Each row has a name. Each piece below is followed by the name of the row it came from, unless a question asks for something else. Each question is about the rows just above it.

Columns, left to right: tid Zavur suri tozik guf katum Varun bef libif
[128 131 171 205 147 127 129 129 128]  D
[128 128 128 126 129 154 209 161 129]  F
[128 128 141 198 182 133 129 128 128]  K
[128 129 128 128 132 174 205 144 129]  Q
[130 127 128 128 128 128 154 208 157]  U
[168 209 183 197 138 128 128 127 129]  E
[129 127 134 189 192 137 129 128 129]  J
[176 131 129 127 127 129 128 138 128]  T
[202 174 129 128 128 127 128 127 143]  N
[129 127 127 127 131 168 207 148 129]  X
[128 127 128 128 128 130 161 210 153]  C
[174 204 144 129 129 129 128 127 131]  A
q: [138 128 128 127 129]
E
q: [168 207]
X
Which column holds [127 128 138 127 148] top down?
bef

Columns, left to right: Teve buk Ritev raguz gepi vob Bivuf veluz
[196  40 212 185 112  96 156  91] = lifar
[196  40 212 185 112  96 156  92] = doraf
[215  75 180  78 111 156  96  90] = levar
[156 156] is in which column, read top down?
Bivuf
q: [196  40 212 185 112  96 156  91]
lifar
Among the named rows, does one hold [ 79 111] next to each other, in this order?
no
Where do [196  40 212 185 112  96 156  92] appear?
doraf
Among the named rows, does one hold [ 96 156] next to each other, in this order?
yes

Columns, left to right: ketog Kevok Tova dezuk
[141 153  73  64] -> Fiv
[163 179  97  74] -> mafis
[138 159  78  57] -> Suzap
[159  76  57  81] -> pufi
[137 159  79  56] -> Zaz
[144 154 119  55] -> kibut
[161 193 109 163] -> kapot
[210 109 140  58] -> suso
[131 152  71  50] -> dob
[157 189 101 160] -> kom
[219 207  89 126] -> vuvu
[ 58  50 160] is in which column, read top down?
dezuk
The row with [159  78  57] is
Suzap
Which row holds this, read backwards? [207 219]
vuvu

Columns, left to right: biz Vus Duto Rula bamim butod
[114  97 120 207 131 161] = Parab
[103 112 131 146 175 124] = Zuvob
[143 118 163  99 116 166] = mugas
[133 165  99 122 123 112] = Tevor
[143 118 148  99 116 166] = fop
[112 103 122 149 116 105] = Monud
[157 142 123  99 122 112] = futin
[114 128  94 113 147 144] = Zinol
q: [143 118 163  99 116 166]
mugas
q: [103 112]
Zuvob
Does one of the named rows hold [122 123 112] side by side, in this order?
yes
q: [ 99 122 123 112]
Tevor
Where do [ 97 120 207] appear?
Parab
q: [143 118 148  99 116 166]
fop

Columns, left to right: Duli Tuk vuno Ran Nemef tegi sunef Lepa fabeg puman
[ 87  86  86  68  72  69  54  65  52 102] = libuf
[158  49  65  72  65  69  68  54  52  54] = Kopi
[185  90  86  86  86  91  84  96  90  94] = posol
Which row holds this, read backwards? [84 91 86 86 86]
posol
Which row holds [90 96 84 91] read backwards?
posol
Which row holds [72 65 69 68 54 52]?
Kopi

Columns, left to right: Rapo Setu fid sos
[129 128  35  38]  dovet
[189 118 172 137]  pogi
[188 125 148 179]  Perif
Which column holds [ 35 172] top down?
fid
Does one of the named rows hold [125 188] side by side, in this order?
no
Which row holds [125 148 179]?
Perif

Columns, left to right: gami sanub ped ror
[146  53 129 147] : gel
[128 105 144  53] : dulu
[ 67 116 120  78] : kul
Is [ 53 129] printed in one of the named rows, side by side and in this order?
yes
[147  53] is in which column, read top down?
ror
q: [ 53 129 147]
gel
q: [128 105]
dulu
Which column holds this, read top down? [53 78]
ror
[144  53] is in which row?
dulu
Is [ 67 116] printed in one of the named rows, side by side and in this order?
yes

Columns, left to right: Ges bol zus mires lebo Regu fero tarin dofeg
[ 99 167 140 110  89 138 107 154 133] -> felo
[167 140 110  94 138 108 154 133 102] -> fos
[ 99 167 140 110  94 138 107 154 133] -> fiku
Where do [ 89 138] appear?
felo
q: [167 140 110  94 138 107 154 133]
fiku
[154 107 138  94 110 140 167  99] is which row, read backwards?
fiku
q: [ 99 167 140 110  94 138 107 154 133]
fiku
Does one of the named rows hold [110  94 138] side by side, in this order?
yes
Among the named rows, does one hold [ 89 138] next to each other, in this order?
yes
Does one of the named rows hold [ 94 138 107] side by side, in this order?
yes

Columns, left to right: zarug milok ker geb Zar movab
[171 136 136 143 118 109] : vepir
[171 136  85 143 118 109] : mal
[136 143 116 109 208 104] : ziki
[124 162 136 204 118 109] : nifam
Is [ 85 143 118 109] printed in one of the named rows, side by side and in this order?
yes
The row with [136 143 118 109] is
vepir
The row with [171 136 136 143 118 109] is
vepir
[208 109 116 143 136] is which row, read backwards?
ziki

Columns, left to right: ridu Supi Tez vavof pani
[153 209  80 194 115] = komez
[153 170 130 107 156] = logap
[ 30 209  80 194 115] = bel
Which column holds this, read top down? [153 153]
ridu
Which column holds this, read top down? [194 107]
vavof
[130  80] is in which column, read top down?
Tez
Which column holds this, read top down? [ 80 130]
Tez
Is [ 30 209  80 194 115] printed in one of the named rows, side by side and in this order?
yes

Columns, left to right: fika tusi dalu poz raka mekaz teg zedef
[144 160 141 145 161  82 153 122] = norub
[211  79 106 132 119 185 232 144] = buf
[128 167 130  87 130 112 101  96] = mene
Among the named rows, does one hold [161 145] next to each other, in this order?
no
Is [130  86 130] printed in one of the named rows, side by side and in this order?
no
Is [153 122] printed in one of the named rows, side by side and in this order?
yes

Columns, left to right: zetor sutuk rego Bezup San
[ 90  94 153  84 105] -> lofe
[122 144 144 150 134] -> Puf
[162  48 163 109  86] -> vepen
[146 210  94 193 175] -> demiv
[128 128 112 116 129] -> Zef
[162  48  85 154 125] -> suma
Which row holds [ 94 210 146] read backwards?
demiv
The row with [128 112 116 129] is
Zef

Columns, left to right: ruz zegu Mubo misab Lolu susu gomul topa
[100 106 177 145 121 132 128 120]  Zagib
[100 106 177 145 121 144 164 116]  kel
[128 151  70  86 142 156  36  94]  kevo
[100 106 177 145 121 157 106 138]  gomo
[100 106 177 128 121 157 106 138]  naz
q: [121 144 164]
kel
Which row holds [100 106 177 145 121 157 106 138]?
gomo
Does one of the named rows hold [145 121] side by side, in this order?
yes
The row with [100 106 177 145 121 144 164 116] is
kel
Which row holds [157 121 145 177 106] read backwards?
gomo
Which column holds this, read top down? [ 86 145]
misab

Columns, left to right: neluf fasos Viv Pim Rutob Lurel
[161 217 121 148 109 107] -> Vuz
[129 132 124 126 121 140] -> Nidiz
[139 141 200 146 138 153] -> dimab
[137 156 142 129  99 212] -> depod
[155 205 105 143 111  95] -> rivem
[131 139 123 127 119 147] -> velur
[162 217 119 149 108 106] -> zufo
[140 177  71 124  94 150] -> lural
[129 119 201 140 139 170] -> zem
Does one of the named rows hold [142 129 100 212] side by side, in this order?
no
Which row holds [106 108 149 119 217] read backwards?
zufo
Does one of the named rows hold [132 124 126 121] side by side, in this order?
yes

Columns, left to right: Ledut Silar Nuno kod Dur pekib mivat pumuk
[ 62 120  63 120  92 150 188 200] = pese
[114 228  63 120  92 150 188 118] = Mavu
[ 62 120  63 120  92 150 101 152] = feri
[163 191  79  90  49 173 158 173] = Dag
[118 152 173] is in which column, read top down?
pumuk
q: [114 228  63 120  92 150 188 118]
Mavu
Where do [ 62 120  63 120  92 150 101 152] appear?
feri
Which column holds [63 63 79] top down?
Nuno

Columns, left to right: Diz Sufo Tig dat zudar
[125  90 197 164  85] -> vod
[125 150  93 101 154] -> bunek
[109 121 150 137 114] -> Gelu
[135 128 130 129 140] -> Sil
[117 120 132 125 123] -> Dulom
[101 223  51  38 229] -> meka
The row with [150 137] is
Gelu
Among the named rows, does one hold [118 120 132 125] next to each other, in this order?
no
Among the named rows, does one hold [150  93 101] next to each other, in this order?
yes
Among the named rows, does one hold [121 150] next to each other, in this order?
yes
Does one of the named rows hold [150 137 114] side by side, in this order?
yes
Does one of the named rows hold [128 130 129 139] side by side, in this order?
no
Among the named rows, does one hold [101  93 150 125] next to each other, in this order?
no

Columns, left to right: mun Virib nakaz tumo nopub
[167 165 131  84 143] = suda
[ 85 168 176 129 148] = tafo
[109 160 130 192  70] = fusik
[101 114 196  84 142] = fibo
[ 84 168 176 129 147] = Keba
[200 155 135 138 191] = Bik
[ 97 165 166 179 127] = fuzof
[156 157 134 199 138] = Dasu
[ 84 168 176 130 147] = leki
[ 66 167 167 131 135] = zolir
[ 83 160 126  37 131] = vabe
Which row holds [160 126  37]?
vabe
Which row holds [167 165 131  84]?
suda
Does one of the named rows hold [148 129 176 168  85] side by side, in this order?
no
Does one of the named rows hold [109 160 130 192  70] side by side, in this order?
yes
q: [167 167 131]
zolir
q: [167 165 131]
suda

Columns, left to right: Saker zareg damas lomum gar Kivup vogim suz leno
[107 127 121 120 129 227  68 107 110] = dis
[149 135 107 107 140 153 176 152 110] = koz
[109 123 139 129 227 120  68 151 133] = zofum
[149 135 107 107 127 121 107 112 120] = gogop
Which row holds [112 107 121 127 107] read backwards?
gogop
Which column holds this, read top down? [127 135 123]
zareg
[ 68 120 227 129] is which row, read backwards?
zofum
Which row holds this, read backwards? [129 120]
dis
[121 107] is in which row?
gogop
Is [135 108] printed in one of the named rows, side by side and in this order?
no

Columns, left to right: lag sop kome sape tomit
[204 113 108 111  85]  kuv
[180 113  93  49  66]  lali
[180 113  77  65 108]  Tado
[192 113  84 103  95]  tis
[212 113  89  95  79]  nisiz
[ 98 113  96 146 169]  Lov
[ 77 113 129 141 166]  Nisin
[180 113  90  92  79]  Vurem
Which row holds this, read backwards? [ 77 113 180]
Tado
[89 95] is in which row?
nisiz
q: [180 113  93  49  66]
lali
[ 93 113 180] is which row, read backwards?
lali
Does one of the named rows hold [113  84 103] side by side, in this order?
yes
Does one of the named rows hold [ 93 113] side by side, in this order?
no

Columns, left to right: Lol nilan tup Letat vana Reb
[181 160 150 131 142 111]  nazog
[144 163 137 146 171 134]  Por
[110 175 117 158 173 122]  kefu
[144 163 137 146 171 112]  petel
[110 175 117 157 175 123]  rutu
[181 160 150 131 142 144]  paru
Is [144 163 137 145 171] printed in one of the named rows, side by side and in this order?
no
[181 144] is in which column, read top down?
Lol
Which row holds [122 173 158 117 175] read backwards?
kefu
[110 144 110] is in which column, read top down?
Lol
[110 181] is in which column, read top down?
Lol
Among the named rows, does one hold [157 175] next to each other, in this order?
yes

Columns, left to right: far dutoz fizi pamod
[ 33  87 216 215]  Dof
[137 138 116 120]  Pas
[102 114 152 153]  Fepe
The row with [ 87 216 215] is
Dof
Among the named rows, does one hold [102 114 152 153] next to each other, in this order?
yes
Which row holds this, read backwards? [153 152 114]
Fepe
Which row holds [152 114] read backwards?
Fepe
q: [114 152]
Fepe
[116 152] is in which column, read top down?
fizi
[ 87 216] is in which row?
Dof

Columns, left to right: Nol funo kavuz domu vek Pemak Ladoz tep kubu
[157 105 156  91 166 159 156 148  92] : Zad
[182 104 177 112 210 103 208 119 111] : par
[ 95 124  95 155 196  77 199 104 132] : Mipu
[159 111 162  94 133 162 139 152 101] : Pez
[100 137 100 159 141  99 181 103 147] : tifi
[107 123 110 126 182 104 180 113 131] : gilu
Does one of the named rows hold [126 182 104 180] side by side, in this order?
yes
q: [182 104 180]
gilu

Columns, left to right: Kan sevi riso mobug suf kapa tuv Vetu Sifi Gola
[167 213 128 152 182  54 153 138  52  47] -> puro
[191 213 128 152 182  54 153 138  52  47] -> gov
[148 121 108 137 137 105  96 144 116 117] -> nuzat
[ 78 111 147 102  79 184 146 101 177 176] -> Tupi
[ 78  82 147 102  79 184 146 101 177 176] -> Pulim
[153  44 110 149 106 163  54 177 193 195] -> Lefi
Among the named rows, does one hold [213 167] next to each other, in this order?
no
The row with [ 78 111 147 102  79 184 146 101 177 176] is
Tupi

Columns, left to right: vodo gosed zolaz zuf sudi Logat pemo
[122 151 168 106 110 116 117] : kavo
[146  65  45 155 179 131 157] : liben
[140 103  80 138 179 127 134] : Vuzos
[140 103  80 138 179 127 140] : guga
[ 45  65 146] is which row, read backwards?
liben
q: [116 117]
kavo

Columns, left to right: Bune Fufa moki Miri riki Kito
[114 107 128 160 148 167] : lin
[115 167 130  91  99  78] : sepob
[128 160 148 166 152  57] : riban
[128 160 148 167] is in which row?
lin
Which column holds this, read top down? [ 91 166]
Miri

Columns, left to right: dak Vabop bib gop vagag tofez
[148  91  91 132 178 195] -> lavet
[ 99 101 132  91 216 103] -> budo
[148  91  91 132 178  95] -> pobup
[148  91  91 132 135  95] -> zokek
Which column holds this, read top down? [178 135]
vagag
Among the named rows, does one hold [ 91 132 135] next to each other, in this order?
yes
The row with [148  91  91 132 178  95] is
pobup
Does one of the named rows hold [178 132  91  91 148] side by side, in this order?
no
q: [ 99 101 132  91 216 103]
budo
The row with [101 132  91] is
budo

Columns, left to right: nudu fefas Suriv bana baz pebu doli
[198 170 181 166 177 176 164] -> Giguv
[171 180 175 206 229 177 212] -> Nazat
[170 166 177 198 181 177 164] -> Deka
q: [170 166 177 198 181 177]
Deka
[198 170 181 166 177] is in which row?
Giguv
[177 229 206 175 180] is which row, read backwards?
Nazat
Does one of the named rows hold [198 170 181] side by side, in this order?
yes
Which row holds [177 166 181] read backwards?
Giguv
Which row holds [177 229 206 175] read backwards?
Nazat
[229 206] is which row, read backwards?
Nazat

Columns, left to right: fufep dimen Tade farud Fenul Rifi
[114 116  82  83  74 123] : totob
[161 132 123  57  67 138] : fem
[ 97 124 113 192 201 115] : befi
[110 131  87 166 138  67] : Pabo
[118 119 127 122 112 127] : Nisum
Which column holds [ 82 123 113] top down?
Tade
[161 132 123  57  67 138] is in which row?
fem
Is [110 131] printed in one of the named rows, side by side and in this order?
yes
Does one of the named rows hold [74 83 82] side by side, in this order?
no
Which column holds [ 57 192 166] top down?
farud
Which column holds [123 113] top down?
Tade

